Each row has a hidden trait or not; one of two labels after the row says which. A new part has a new trait and new labels.
[  0   1 -28  -1  -3   2  -9   1  11   1  -1  -4  -5   3   8  -1   1  -5
  -4   0  -5  -1  10   6   7   1   3  -4  -3  20  -2  -2   1  -5   2  -2
  -1  -2   9  -6  -2   1   1   1  -1   6   1]	(76)
[ -1 -17   1  -4   2   0  -6   5 -11  -3  -1 -13  -2  -5  -4   4   2 -33
  -1  10  -3  -1  -3   4  -6  -8   0   4   5  31  -4   2  -2   2   2  -7
   2  -6 -14   2  -9   8  -1  -4   3  -4  10]	(66)
[  8 -19  -1   4 -13  -7  -1  -1  -6  -2   1   7  -4  -8  -1   7   1  45
   2   0   3   8  -6   6 -14 -16  -6   0  11  10   4  -4   2  -1   0  -3
  -1  -4  17   5  -4  -1   1  -5  -2   2  -5]	(76)
[-12 -15  -5   0  -8  12  -9  -1  -5  -6  -1  11  -6  -9   4   1   2  48
   2   0   4  -8  -1  13   0 -16  -3  -2   6  23  -2  -8   2  -3   2  -4
  -2  -1  25   7   6   4   3  -3   1   2  -5]	(66)
[ 30   3  33   6 -19 -11 -17   0   8  -4   3   9   3  -3  -1   1   1  50
   8  -1   0  -5  -7  -1 -10  -5   1  -5  -6   1  -2   0   3  -5   0  -2
   1   1  17   6 -11  -9   1  -4   2   2   0]	(66)
[ -4  11   4  -3 -11   9  -8   0  17  -5  -6  -2   9  -9   6 -14  -3 -13
  -3   0  -3 -12  -3   1   6   8   4   4   4   9  -6  -3   0  -5  -1  -1
  -3   2   8  -3   7  -3  -1  -3   2   1   6]	(66)
[ -8  -2  34  -4  -3 -21  -2   2  -9  -7   2 -12 -11   2  -6  -3  -2 -39
  -2   1   0   5  12  -6   9  -6   6   3  10   4   3   2   2   4   2  -1
   1  -7 -26   2 -16 -11   3  -2  -3  -6   0]	(76)
[-22 -15   3   2  -9  23   0  -1  -9  -4   5  11  -1  -5  -6  -1  -1  -3
  -4   1   7  -4  -1   1   1 -13  -6   3  19   6   1  -6   0  13   0  -1
   4   1   8   6  -6   5   4  -1   2  -8  -3]	(76)
